Here is a tiny trained network, its code and every weight. The questions are about switching its units off for an input and a class, where a switched-off unit gives its printed mean instead of its output.

import numpy as np


def w(rows, s, z=0):
    codes = np.array(rows[::2]) - 128.0
    scale = np.full(codes.shape[1], s)
    scale[-1] = z or s
    return codes * scale


def norm(h):
    return h / np.sqrt((h * h).mean(-1, keepdims=True) + 1e-5)


def f(y):
    return y / 2 * (1 + np.tanh(0.7978845608 * (y + 0.044715 * y**3)))


def log_softmax(a):
    a = a - a.max(-1, keepdims=True)
    return a - np.log(np.exp(a).sum(-1, keepdims=True))


def net(x, mask):
    res = np.array(x, float).reshape(1, 7) / 4 @ E
    u = 0
    for l in range(2):
        y = f(norm(res) @ A[l][:, :-1].T + A[l][:, -1])
        res = res + np.where(mask[u : u + 13], y, B[l][:, -1]) @ B[l][:, :-1]
        u += 13
    return log_softmax(norm(res)[-1] @ U[:, :-1].T + U[:, -1])


A, B = {}, {}
E = w([
[149,185,136,75,113,99],'x0',
[173,67,200,140,146,188],'x1',
[139,198,54,205,79,150],'x2',
[78,44,79,83,99,199],'x3',
[12,132,107,148,170,29],'x4',
[140,82,127,145,103,208],'x5',
[100,142,223,149,2,156],'x6',
],0.004)
A[0] = w([
[113,69,14,87,211,136,76],'L0N1',
[131,132,101,151,118,123,127],'L0N2',
[152,112,251,231,126,86,2],'L0N3',
[134,210,6,204,73,149,37],'L0N4',
[16,138,93,96,156,31,58],'L0N5',
[132,34,38,143,255,136,36],'L0N6',
[123,88,150,81,79,188,103],'L0N7',
[96,112,104,119,99,101,94],'L0N8',
[131,169,52,190,104,152,96],'L0N9',
[150,148,125,98,128,130,93],'L0N10',
[129,185,186,163,84,125,105],'L0N11',
[153,144,152,83,142,121,99],'L0N12',
[250,231,151,26,153,111,32],'L0N13',
],0.007,0.0032)
B[0] = w([
[177,184,127,141,224,176,251],'L0N1',
[149,144,125,117,122,118,139],'L0N2',
[96,190,175,174,179,188,166],'L0N3',
[91,157,73,215,21,150,233],'L0N4',
[2,61,133,124,138,89,241],'L0N5',
[219,136,38,93,240,163,255],'L0N6',
[110,60,117,133,120,184,184],'L0N7',
[150,129,134,123,147,90,132],'L0N8',
[149,183,95,135,105,113,186],'L0N9',
[109,113,148,155,125,115,122],'L0N10',
[157,122,82,155,210,147,186],'L0N11',
[112,116,125,178,110,116,130],'L0N12',
[180,24,147,211,121,55,223],'L0N13',
],0.014,0.0034)
A[1] = w([
[213,110,192,115,89,41,34],'L1N1',
[140,81,167,10,60,188,25],'L1N2',
[126,99,157,89,176,117,202],'L1N3',
[175,112,144,124,113,77,91],'L1N4',
[208,112,177,113,90,62,38],'L1N5',
[123,184,87,119,58,117,37],'L1N6',
[140,199,84,105,41,102,44],'L1N7',
[113,165,139,187,154,119,133],'L1N8',
[40,93,98,92,145,97,30],'L1N9',
[55,149,139,31,136,43,51],'L1N10',
[132,216,248,121,139,162,2],'L1N11',
[121,141,186,135,127,180,130],'L1N12',
[187,124,126,134,112,159,133],'L1N13',
],0.012,0.0018)
B[1] = w([
[156,20,153,192,167,97,203],'L1N1',
[9,56,26,77,111,120,214],'L1N2',
[149,175,91,144,47,122,243],'L1N3',
[80,113,169,186,177,250,149],'L1N4',
[105,65,150,211,158,120,176],'L1N5',
[165,161,124,168,58,115,220],'L1N6',
[138,170,123,183,33,184,232],'L1N7',
[157,84,148,82,83,151,249],'L1N8',
[131,210,214,120,160,100,255],'L1N9',
[40,199,221,148,176,98,234],'L1N10',
[187,114,187,48,106,148,159],'L1N11',
[137,104,141,73,119,120,170],'L1N12',
[74,141,148,110,134,59,235],'L1N13',
],0.019,0.003)
U = w([
[32,58,46,36,106,135,70],'0',
[50,236,230,132,184,62,176],'1',
[201,107,244,16,102,168,6],'2',
[213,181,21,99,238,140,177],'3',
[159,213,79,215,5,148,138],'4',
[150,37,175,235,174,107,178],'5',
],0.011,0.002)

Each question gives the input, the list of numbers given to net, and the class t.
The units are the neurons (one row each of A and B). Each row of codes is followed by its name. A weight is (code - 128) times the scale printed after its matrix; where a second scale follows, it is the last column's (A, B and U).
mask holds one flag per neuron, layer by layer. A switched-off neuron (its flag False) gives its mean, the last column of its row in B, instead of its output. The means were averaged over made-up inputs and are rounded, as every weight is.
A unit's drop is (log p(t) with every unit on - log p(t) with that unit switched off) / (log p(t) with every unit on - log p(t) with every unit switched off).
The circuit of an input: a set's keep is (log p(t) with only the set's units on - log p(t) with every unit switched off) / (log p(t) with every unit on - log p(t) with every unit switched off). Starting from the 12 units with the biggest drops (on a tie, the unit counted first), units are removed one at a time, each time the one whose removal leaves the highest keep (on an exact tie, the one counted first), for as long as the keep stays at least 0.8.
units of the circuit, in order: the units of the circuit, biggest drop first
unit that matters most: the unit with the biggest drop
top k neurons: the k neurons with the biggest drops, biggest first
drop when u is switched off: that unit's drop, to one decimal
input [1,-5,-8,8,-4,-7,0], class 1: unit that matters most => L1N9
input [3,8,4,1,3,2,0], class 2: top 2 neurons => [L0N3, L1N11]
input [0,-6,-6,6,2,5,-3], class 3: top 2 neurons => [L0N1, L0N6]
input [1,5,0,-8,-7,2,4], class 2: top 3 neurons => [L0N3, L1N11, L1N12]
input [-8,8,-1,6,7,-5,8], class 2: top 3 neurons => [L0N3, L0N6, L1N9]
input [-7,-7,-1,0,-2,8,6], class 0: top 2 neurons => [L0N7, L1N2]
input [6,-8,2,-6,-3,-1,1], class 5: top 2 neurons => [L0N13, L1N1]
input [6,2,-3,-4,-4,6,8], class 2: top 2 neurons => [L0N3, L0N11]
input [4,3,0,-2,-3,7,4], class 0: top 3 neurons => [L0N7, L0N1, L1N2]
input [1,-7,-2,1,-8,-8,-6], class 5: drop when L0N13 is switched off => 1.5
input [5,1,6,5,8,-1,3], class 1: drop when L1N9 is switched off => 0.2
input [-3,8,-3,-5,0,-8,-1], class 2: drop when L0N3 is switched off => 1.0
input [3,8,7,-3,-8,-6,4], class 5: drop when L0N13 is switched off => 1.7
input [8,8,7,5,-2,-6,-1], class 5: units of the circuit, in order => [L0N13]
